(in the rows, 128 means zero)
Facts:
σ(benem, brumir); σ(besku, zoplebre); σ(biplozan, zubrik); σ(bistaflam, niti); σ(bopom, fozi); σ(brali, lufes)
σ(brevir, flogru); σ(britre, pemun); σ(brumedar, grafler); σ(brumi, fivol); σ(brumir, furul); σ(bruskam, tofliflar)
σ(buda, stokir); σ(bulo, plople); σ(buloklum, duflekos); σ(degi, kamupa); σ(depar, dutami); σ(dipi, zenim)
σ(drabros, britre); σ(dragru, takla); σ(dreklu, zokir); σ(duflekos, meplun); σ(duflo, brumedar); σ(duklotrin, plovafo)
σ(dutami, klami); σ(fatritra, lipla); σ(fazu, zazus); σ(fleskol, zezum); σ(flibrim, ziklen); σ(flode, loska)
σ(flogru, bopom); σ(flustoro, kiklar); σ(fostotra, piral); σ(furul, grevutrar); σ(giko, didrul); σ(grafler, sobros)
σ(gregrum, kobroskan); σ(grodos, klagrol); σ(gromol, duklotrin); σ(gronem, nasobes); σ(grugrum, tibregru); σ(kavibu, muma)
σ(keklur, fatritra); σ(keskavol, dribeval); σ(kibre, lesa); σ(kidal, stipli); σ(kiklar, legem); σ(klagrol, troran)
σ(klami, denogon); σ(klapar, buloklum); σ(kledrom, subo); σ(kleklom, flibrim); σ(klinik, tegos); σ(klinur, katol)
σ(kloper, robal); σ(klutrok, keklur); σ(kobroskan, parel); σ(larin, degi); σ(legem, skinin); σ(legras, gugre)
σ(legrok, poflor); σ(lesa, leplo); σ(lopor, panu); σ(lostevo, tilur); σ(losu, treskozu); σ(lotrur, klapar)
σ(meplun, zosam); σ(miko, zoror); σ(monel, kluskatrin); σ(mopi, stilim); σ(mufum, floteflas); σ(muma, valel)
σ(nabran, gronem); σ(nadro, dreklu); σ(nasobes, vidrom); σ(niti, gregrum); σ(pamel, bistaflam); σ(panu, stibudam)
σ(parel, plunul); σ(pemun, klife); σ(pesen, bruskam); σ(piral, mufum); σ(plovafo, dreki); σ(plunul, dragru)
σ(puflidrum, skigrom); σ(robal, klinik); σ(rogri, flustoro); σ(romo, keskavol); σ(skigrom, lostevo); σ(skinin, kidal)
σ(sobros, zutabin); σ(soval, lotrur); σ(stafil, remafes); σ(stegin, kavibu); σ(stibudam, legrok); σ(stipli, vovil)
σ(stokir, gegrol); σ(stovil, fazu); σ(subo, duflo); σ(takla, viboga); σ(tegos, bulo); σ(tilur, brali)
σ(tofliflar, kibre); σ(tostidrak, kloper); σ(trelo, ziram); σ(treskozu, stovil); σ(troran, giko); σ(valel, flode)
σ(vason, kladrir); σ(viboga, fostotra); σ(vidrom, zavo); σ(vobra, trelo); σ(vovil, buda); σ(zavo, biplozan)
σ(zazus, dipi); σ(zenim, kleklom); σ(ziklen, pamel); σ(ziram, vason); σ(zogrifil, stafil); σ(zokir, grufak)
σ(zoplebre, lopor); σ(zoror, nadro); σ(zosam, grugrum); σ(zosomo, miko); σ(zubrik, zosomo); σ(zutabin, brevir)
π(benem, kamupa); π(bestu, vason); π(biplozan, loska); π(bistaflam, zoror); π(brali, benem); π(britre, larin)
π(brumir, soval); π(bulo, grufak); π(didrul, zutabin); π(dipi, bistaflam); π(duflekos, katol); π(duflo, degi)
π(fatritra, floka); π(flode, legem); π(floka, trabru); π(floteflas, kobroskan); π(fostotra, skigrom); π(fozi, skanida)
π(gegrol, dipi); π(gevi, bulo); π(grodos, viboga); π(gromol, kibre); π(grufak, romo); π(kamupa, brumedar)
π(katol, mufum); π(keskavol, duflo); π(kibre, rapluflem); π(kidal, tibregru); π(klami, nabran); π(klife, legras)
π(klinur, tilur); π(kluskatrin, subo); π(larin, lesa); π(legem, vegrok); π(legras, brali); π(leplo, fleskol)
π(lesa, zubrik); π(lipla, duflekos); π(loska, britre); π(lufes, skinin); π(nabran, skoru); π(padra, ziram)
π(parel, fozi); π(piral, lufes); π(plavol, lopor); π(plople, zoplebre); π(plunul, gevi); π(poflor, robal)
π(remafes, klinur); π(romo, klife); π(sigan, valel); π(skanida, poflor); π(skigrom, suflil); π(skinin, bopom)
π(skoru, dodram); π(soval, dutami); π(stilim, plavol); π(stokir, kluskatrin); π(stovil, gromol); π(subo, vovil)
π(suflil, leplo); π(takla, zavo); π(tibregru, zezum); π(tilur, zazus); π(trabru, parel); π(treskozu, kloper)
π(valel, remafes); π(vason, buda); π(vegrok, fostotra); π(vovil, lipla); π(zavo, dragru); π(zazus, vidrom)
π(zezum, sigan); π(ziram, zokir); π(zoplebre, stovil); π(zoror, klutrok); π(zubrik, miko); λ(bestu, lufes)
λ(bopom, dreklu); λ(bopom, dreflas); λ(bopom, gregrum); λ(bopom, dutami); λ(brevir, plovafo); λ(brevir, rogri)
λ(brevir, flode); λ(buda, dodram); λ(buda, larin); λ(buda, suflil); λ(buda, vobra); λ(didrul, miko)
λ(didrul, lotrur); λ(dipi, zazus); λ(dipi, degi); λ(dipi, vegrok); λ(dragru, troran); λ(dragru, klinur)
λ(dragru, viboga); λ(dribeval, meplun); λ(dribeval, lesa); λ(dribeval, keskavol); λ(dribeval, lopor); λ(dribeval, suflil)
λ(dribeval, ziram); λ(duklotrin, brumedar); λ(duklotrin, suflil); λ(giko, plunul); λ(giko, poflor); λ(giko, flode)
λ(giko, nabran); λ(grafler, troran); λ(grafler, zubrik); λ(grafler, zazus); λ(grafler, gugre); λ(grafler, flustoro)
λ(grodos, keklur); λ(grodos, stipli); λ(grodos, ligrok); λ(grufak, dreklu); λ(grufak, puflidrum); λ(grufak, monel)
λ(kibre, drabros); λ(kibre, kladrir); λ(kibre, monel); λ(kiklar, meplun); λ(kiklar, zogrifil); λ(kiklar, keskavol)
λ(kiklar, larin); λ(kiklar, legem); λ(klagrol, vegrok); λ(klapar, padra); λ(klapar, brumedar); λ(klapar, kladrir)
λ(klapar, biplozan); λ(klapar, ziram); λ(klapar, poflor); λ(klapar, monel); λ(klutrok, meplun); λ(klutrok, niti)
λ(klutrok, zubrik); λ(klutrok, duflo); λ(kovar, treskozu); λ(kovar, fazu); λ(kovar, keskavol); λ(kovar, zoplebre)
λ(kovar, klife); λ(lipla, meplun); λ(lipla, stovil); λ(lipla, stegin); λ(lipla, treskozu); λ(lostevo, gegrol)
λ(lostevo, dreklu); λ(lostevo, brumir); λ(lostevo, takla); λ(nasobes, ziram); λ(nasobes, nabran); λ(parel, plunul)
λ(parel, dodram); λ(parel, brumi); λ(parel, dreki); λ(plople, zoplebre); λ(plople, takla); λ(plople, rapluflem)
λ(plople, mufum); λ(plople, dreki); λ(romo, tilur); λ(romo, pamel); λ(siskik, dasu); λ(siskik, zezum)
λ(siskik, flode); λ(skanida, muma); λ(skanida, stokir); λ(skanida, kleklom); λ(sobros, bruskam); λ(sobros, poflor)
λ(soval, zavo); λ(soval, brumedar); λ(soval, subo); λ(soval, takla); λ(soval, legem); λ(stibudam, zazus)
λ(stibudam, gronem); λ(stibudam, fivol); λ(stibudam, tofliflar); λ(trabru, lufes); λ(trabru, nadro); λ(trabru, trelo)
λ(valel, meplun); λ(valel, pesen); λ(valel, depar); λ(vovil, pemun); λ(vovil, leplo); λ(vovil, flogru)
λ(zosomo, kledrom); λ(zosomo, benem); λ(zosomo, fazu); λ(zosomo, zosam); λ(zosomo, skigrom); λ(zosomo, flustoro)
λ(zutabin, denogon); λ(zutabin, nadro); λ(zutabin, larin); λ(zutabin, britre); λ(zutabin, zazus); λ(zutabin, vegrok)
λ(zutabin, panu); λ(zutabin, plavol)

Known rows:
rapluflem: [132 127 152 158 131 123 132 100 136 137 131 136 150 126 126 127 143 131
 151 135 130 114 134 125 137 120 133 126 136 128 155 142 131 115 126 134
 130 130]
lipla: [104 121 120 105 122 139 138 194 126 117  45 100 156 121 138 140 129 165
  57 106 125 151 112 143 126 172 122 118  81 123 156 112 144 191 124 113
 128 100]
stegin: [140 121 168 135 131 100 128 110 138 125 151 162 135 149 125 138 138 116
 129 148 124 109 119 106 142  95 115 130 148 127 155 139 137 105  95 139
 123 151]
vobra: [130 121 186  94 121  97 126  72 128 134 158 147 118 133 116 140 128 118
 182 135 138 109 137 121 138 132 121 138 152 126 176 135 119 107 111 145
 131 140]
suflil: [131 134 123  99 111 132 125 168 128 135 108 141  85 121 128 100 142 120
 116 113 151 145 155 122  93 103 128 135 107 145  72 124 150 106 135 116
 105 168]
niti: [131 127 144 161 133 119 131 105 134 138 137 140 152 124 124 127 139 128
 149 140 130 115 133 127 138 118 134 126 135 128 154 140 125 115 126 135
 129 128]
bistaflam: [119 130 105  94 126 131 126 161 122 123 119 135  99 127 126 127 117 125
  97 119 131 154 124 134 116 120 127 133 115 128  92 111 122 139 128 125
 118 129]
dipi: [122 130 106  87 122 123 123 176 115 120 120 133  95 121 126 130 120 125
  91 119 125 147 119 132 113 135 126 132 115 126  91 107 120 136 132 122
 128 123]
fleskol: [172 118 151 112 143 122 130 133 119 126 136 136 159 122 128 107 155 117
 135 137 123 118 126 108 138 134 125 151 121 133 161 130 143 106 110 137
 125 128]
mufum: [123 127 143 163 129 116 134 109 136 141 129 135 160 125 125 130 138 130
 137 138 130 117 130 130 141 119 136 123 131 125 164 140 123 121 128 132
 124 123]
zokir: [132 125 152 136 120 116 126 106 123 135 132 110 147 115 126 131 135 133
 167 129 134 101 139 134 137 163 130 118 135 127 162 138 132 122 143 129
 142 117]
ligrok: [131 119 145 171 109 157 131  75 119 133 155 100 161 132 124 126 115 142
 155 146 107 111 130 129 131 101 125 127 122 134 188 122 155 123 146 130
 103 143]
depar: [139 113 206 115 124 101 126  97 139 111 124 145 128 148 130 155 144 144
 162 131 140  91 134 103 142 144  95 115 145 132 175 146 177 124  94 140
 138 156]
plovafo: [133 127 154 179 129 121 129 116 140 129 126 138 152 138 133 136 144 133
 127 141 121 105 126 115 138 111 122 113 140 128 144 147 146 116 116 127
 134 139]
stilim: [117 131 113 106 119 158 129 140 123 125  86  98 116 110 131 128 123 156
 144  99 140 144 145 146 113 172 129 124 108 134 104 118 137 162 150 120
 137 114]
puflidrum: [146 123 189  97 134 122 132  76 129 134 144 134 133 142 125 124 147 121
 166 132 126 116 128 112 136 129 125 154 146 129 186 135 120 108  96 143
 130 131]
robal: [136 126 150 150 124 118 129 123 129 129 131 119 153 135 133 127 138 123
 120 137 118 106 119 118 138 131 128 118 136 126 160 141 134 115 122 123
 135 127]
furul: [134 117 122 139 124  88 125 124 118 137 142 141 155  98 117 133 127 131
 172 138 145 108 147 143 144 156 130 118 124 126 147 129 139 122 155 136
 127 118]

Rows:
No name comes twice in this set of rows, the named rows included.
[138 116 115 162 136  84 130 131 124 140 138 166 170  93 114 133 134 136
 167 144 148 119 152 145 148 129 134 127 114 128 135 130 136 124 148 147
 114 121] | degi
[173 108 180  94 137 120 126 137 116 109 112 124 158 123 131 133 160 140
 142 131 124 101 125 102 139 171 105 135 121 133 174 130 172 125 104 139
 143 120] | klutrok
[134 121 122  49 130 107 120 168 113 114 140 153  85 131 121 135 114 112
  96 129 125 148 114 119 118 122 116 146 120 126 104 100 117 126 111 136
 123 133] | soval
[122 125 101 180 122 106 127 130 121 145 130 126 166  88 121 133 126 140
 167 134 145 107 152 154 140 162 139 103 122 126 135 137 135 129 176 129
 133 109] | grevutrar
[116 139 112 199 114 119 124 140 126 143 144 114 152 116 130 128 126 116
 107 144 113 104 116 132 130 128 146  94 144 118 126 140 106 104 160 114
 142 111] | dribeval
[112 135 145  97 123 154 132 131 136 125  97 119  95 146 133 124 132 136
 103 110 129 153 126 122 108 116 125 139 119 133 117 123 125 143 106 122
 123 141] | lesa
[129 129 154 163 110 182 133  53 120 143 162  82 153 143 127 110 116 130
 151 141  92 118 120 123 123  96 138 141 132 133 200 122 125 114 141 125
 106 135] | stipli
[110 139  97 144 116 154 124 177 125 125  99 103 113 125 136 130 124 138
  79 117 119 140 118 132 108 132 133 107 117 128  81 119 123 144 147 109
 138 117] | plople
[103 137 143 181 110 124 129  83 137 152 127 114 142 113 126 137 130 138
 178 127 138 104 146 143 130 148 142 101 144 125 153 148 117 121 156 125
 142 121] | kladrir
[135 136 164 145 133 144 135  80 134 144 141 121 141 139 128 114 142 118
 148 133 115 123 124 118 131 111 143 143 144 126 170 141 101 107 111 132
 132 121] | flustoro
[119 134 138 221 124 141 132 122 146 135 113 119 163 130 138 133 144 143
 122 137 123 105 129 123 134 116 132  95 136 129 133 152 143 123 136 120
 141 132] | dreki
[ 90 140  70  55 127  96 117  96 120 113  79  99 136 161 141  87  74 105
  75 117 116 148  95 158 149 124 122 160 105 116 183  80  50 156 106  68
 138 107] | vovil
[110 153  68 137 121 137 110  82 139 116  65  95 114 146 150  67 103 128
 139 104 148 124 152 151 121 107 114 133 109 144  88 110 116 126 136  55
 144 158] | leplo
[115 127 169 201 113 131 128 109 147 127  95 107 152 129 139 151 145 164
 158 124 140  85 144 125 135 155 115  81 141 132 146 158 176 138 137 120
 151 140] | denogon

The same elements again, as new rows of numbers:
Known rows:
buloklum: [139 143 128 123 111 124 125 120 124 120 122 130 140 104 134 127 119 135
 117 128 136 117 143 122 130  98]
kamupa: [139  83 137 154 117 137 131 113 139 132 109 132 122 145 128 119 127 111
 126 121 158 128 113 122 115 139]
skigrom: [154 113 140  90 141 107 121 132 141 137 142 110 125 126 126 123 107 130
 126 123 127 110 180 138 128 132]
drabros: [141 140 128 141 111 136 127 127 140 120 126 131 143 107 133 130 121 137
 120 126 144 126 135 124 127 103]
gevi: [138  86 141 150 118 131 133 117 136 136 112 131 122 148 130 120 128 108
 127 123 150 123 122 124 113 138]
fivol: [138 108 122 145 108 152 115 103 139 107 115 130 134 111 129 123 101 128
 126 124 160 136 138 127 126 104]
piral: [124  93 139 130 132 137 121 141 122 135 140 125 126 130 127 137 120 128
 123 120 123  98 130 131 114 107]
skanida: [150  99 122  95 137 110 125 123 165  98 133 118  84 130 135 107 120 124
 133 102 118 128 176 126 108 130]
gregrum: [116 128 131 194 119 131 118 147 127 104 153 136 153 109 125 133 111 141
 117 121 125 125 111 137 104 101]
kibre: [145 126 133 118 131 121 125 135 147 132 129 125 130 132 128 126 143 127
 124 123 117 110 143 133 129 122]
stovil: [146 137 140 116 125 106 132 126 150 121 144 120 120 138 125 108 129 126
 123 135 134 126 174 143 134 144]
brumir: [148 124 140 114 118 113 121 141 141 134 131 127 134 136 127 129 133 130
 125 123 138 117 153 138 122 118]
dreki: [150 130 124 151 110 161 123 113 149 118 117 129 133 112 128 128 106 128
 126 122 167 138 125 125 125 102]
viboga: [111 100 132 151 125 153 114 138 105 125 146 133 147 102 130 141  95 139
 120 120 133 108 101 117 105  79]
puflidrum: [142 144 129 143 108 128 122 132 138 120 126 132 147 109 131 135 120 138
 120 124 142 123 134 124 124 101]
padra: [147 113 134 128 119 148 128 129 158 131 122 123 121 138 126 133 128 121
 129 121 141 124 134 132 126 123]
lostevo: [149 150 123 133 118 116 120 126 132 116 123 138 150 111 129 124 140 139
 118 124 133 118 125 124 120  98]
bruskam: [135 145 130 138 112 139 133 130 139 125 131 130 143 106 134 131 119 136
 118 128 140 121 135 120 130 105]

Rows:
No name comes twice in this set of rows, the named rows included.
[119 117 138 169 131 118 134 140 140 109 157 127 125 137 121 115 126 124
 120 127 111 124 150 149 119 142] | bistaflam
[140 130 131 149 122 147 117 130 130 130 132 128 152 104 125 139 112 137
 121 124 145 117 115 123 119  91] | mufum
[135  78 153 169 113 132 141 109 127 161 105 135 128 161 132 111 134 102
 126 126 190 140  72 102  94 152] | klife
[142  95 121  85 139 114 112 120 167  94 132 120  90 133 136 101 117 126
 137 105 109 135 181 125 111 126] | trabru
[156 111 136 106 134 141 122 128 164 138 130 110 122 134 124 127 109 124
 135 121 140 130 159 136 130 128] | suflil
[139 142 122  89 101 172 106 140 117 108 142 146  84 156 126 117 164 118
 117 136 145  82 153 164 128  81] | valel
[156 100 126  86 133 109 124 127 168  98 133 114  75 131 138 105 106 123
 138 100 118 140 188 124 112 122] | fozi
[140 108 134 107 124 118 124 126 146 117 132 121 115 130 131 119 124 124
 125 121 130 114 162 132 125 124] | fatritra
[128  96 152 139 120 111 137 125 117 152 123 132 132 149 134 111 136 114
 121 130 161 120 114 114 109 140] | benem
[151  99 129 102 127 121 126 125 159 111 131 119  93 133 132 117 111 120
 132 108 127 129 168 132 112 133] | floka
[150 124 125 151 104 139 119 118 139 113 116 134 140 110 127 132 110 131
 124 119 155 135 127 128 120 105] | dreflas
[136 145 121 145 124 150 135 119 144 120 122 130 134 109 132 122 136 132
 119 127 129 119 116 118 129 106] | giko
[141 105 118 109 134 124 118 108 165 140 130 138 158  99 137 113 154 133
 111 128 203 102 171 130 115  93] | zosomo
[136 113 141  97 128 132 113 130 144 139 138 116 133 135 129 124 121 129
 131 127 133 118 164 139 132 119] | larin
[108 102 127 172 137 151 110 137  99 118 150 136 144 101 128 132 109 138
 118 117 122 101  90 119 102  80] | dragru

